Below are the code and all the weights of a small trained network. Each question names an input and a class and asks about switching units off, where a switched-off unit gives its printed mean instead of its output.

import numpy as np


def w(rows, s, z=0):
    codes = np.array(rows[::2]) - 128.0
    scale = np.full(codes.shape[1], s)
    scale[-1] = z or s
    return codes * scale


def f(y):
    return y / 2 * (1 + np.tanh(0.7978845608 * (y + 0.044715 * y**3)))


def log_softmax(a):
    a = a - a.max(-1, keepdims=True)
    return a - np.log(np.exp(a).sum(-1, keepdims=True))


def net(x, mask):
    res = np.array(x, float).reshape(1, 8) / 4 @ E
    y = f(res @ A[0][:, :-1].T + A[0][:, -1])
    res = res + np.where(mask, y, B[0][:, -1]) @ B[0][:, :-1]
    return log_softmax(res[-1] @ U[:, :-1].T + U[:, -1])


A, B = {}, {}
E = w([
[154,21,106,164,192],'x0',
[145,134,117,116,146],'x1',
[120,126,128,134,122],'x2',
[108,122,130,146,101],'x3',
[129,129,122,130,126],'x4',
[105,120,145,145,105],'x5',
[9,106,83,84,186],'x6',
[87,179,146,254,190],'x7',
],0.0089)
A[0] = w([
[124,140,115,138,118,96],'n1',
[104,89,134,89,142,133],'n2',
[84,104,133,79,120,155],'n3',
[108,213,127,94,103,255],'n4',
[73,209,123,190,205,165],'n5',
[130,191,131,216,170,175],'n6',
[126,83,137,163,127,171],'n7',
[124,96,146,75,82,207],'n8',
[33,77,100,102,190,138],'n9',
[144,95,145,188,151,158],'n10',
[161,96,140,124,110,129],'n11',
[127,79,109,133,67,153],'n12',
[143,142,140,130,151,118],'n13',
[203,68,110,128,64,175],'n14',
[38,189,104,73,125,152],'n15',
[124,19,105,127,155,207],'n16',
[177,181,107,145,60,156],'n17',
[94,165,135,113,139,144],'n18',
[102,182,163,137,119,179],'n19',
[89,133,135,45,142,193],'n20',
[179,123,147,100,102,189],'n21',
[186,250,172,131,106,173],'n22',
[98,93,103,131,164,105],'n23',
[215,105,146,196,141,163],'n24',
],0.011,0.0055)
B[0] = w([
[128,123,154,129,136,120],'n1',
[91,121,98,83,118,167],'n2',
[98,147,71,101,123,181],'n3',
[110,204,126,221,95,239],'n4',
[98,131,209,179,239,239],'n5',
[91,37,117,185,161,229],'n6',
[153,105,106,100,154,171],'n7',
[126,192,100,101,70,224],'n8',
[48,154,177,20,170,241],'n9',
[148,67,93,125,173,186],'n10',
[167,134,145,106,139,165],'n11',
[159,143,123,100,114,177],'n12',
[132,121,130,141,133,128],'n13',
[231,138,170,93,103,252],'n14',
[132,213,65,171,188,220],'n15',
[160,94,136,6,102,251],'n16',
[128,94,163,143,56,216],'n17',
[123,156,131,151,158,156],'n18',
[115,121,138,180,128,185],'n19',
[69,167,63,132,90,213],'n20',
[179,156,153,125,79,210],'n21',
[59,94,170,197,28,254],'n22',
[100,114,160,77,143,162],'n23',
[205,57,50,182,133,234],'n24',
],0.02,0.0079)
U = w([
[149,192,161,158,31,119],'0',
[74,60,172,216,102,76],'1',
[235,111,127,96,110,158],'2',
[152,5,32,168,175,176],'3',
[127,247,2,142,142,223],'4',
[86,198,146,196,222,69],'5',
[89,101,94,37,105,166],'6',
[89,62,197,89,215,6],'7',
],0.0063,0.0019)

Each question gives the input, the list of numbers given to net, and the class t.
The units are the neurons (one row each of A and B). Each row of codes is followed by its name. A weight is (code - 128) times the scale printed after its matrix; where a second scale follows, it is the last column's (A, B and U).
mask holds one flag per neuron, in row order. A switched-off neuron (its flag False) gives its mean, the last column of its row in B, instead of its output. The means were averaged over made-up inputs and are rounded, as every weight is.
A unit's drop is (log p(t) with every unit on - log p(t) with that unit switched off) / (log p(t) with every unit on - log p(t) with every unit switched off).
The circuit of an input: a set's keep is (log p(t) with only the set's units on - log p(t) with every unit switched off) / (log p(t) with every unit on - log p(t) with every unit switched off). Starting from the 12 units with the biggest drops (on a tie, the unit counted first), units are removed one at a time, each time the one whose removal leaves the highest keep (on an exact tie, the one counted first), for as long as the keep stays at least 0.8.
units of the circuit, in order: the units of the circuit, biggest drop first
k most important neurons: the k neurons with the biggest drops, biggest first
drop when u is switched off: that unit's drop, to one decimal
input [8,-1,2,7,7,-3,-7,0], class 2: units of the circuit, in order -> n14
input [3,3,7,3,-6,3,-1,-5], class 2: units of the circuit, in order -> n14, n22
input [-7,-1,7,-3,-3,-6,0,1], class 1: units of the circuit, in order -> n22, n14
input [1,7,-3,-2,8,-2,-7,5], class 3: 2 most important neurons -> n24, n10
input [-5,2,-6,3,6,6,0,8], class 1: 2 most important neurons -> n22, n6
input [8,7,-8,4,-4,-2,-6,0], class 2: 3 most important neurons -> n14, n16, n6
input [1,0,8,5,2,0,-6,7], class 3: 2 most important neurons -> n24, n10
input [5,-8,0,0,-1,8,0,8], class 3: 2 most important neurons -> n24, n6
input [5,6,4,-6,-7,5,1,7], class 7: 2 most important neurons -> n5, n9
input [1,-5,-4,-6,4,-6,8,1], class 7: 2 most important neurons -> n9, n5
input [7,-5,-7,8,-5,-4,-5,5], class 3: drop when n20 is switched off -> 0.0
input [-4,-8,-6,5,-6,-5,3,1], class 5: drop when n5 is switched off -> 0.1
input [8,4,-2,4,-3,3,-7,-1], class 2: drop when n14 is switched off -> 0.5
input [-1,-4,2,3,4,8,8,-6], class 4: units of the circuit, in order -> n15
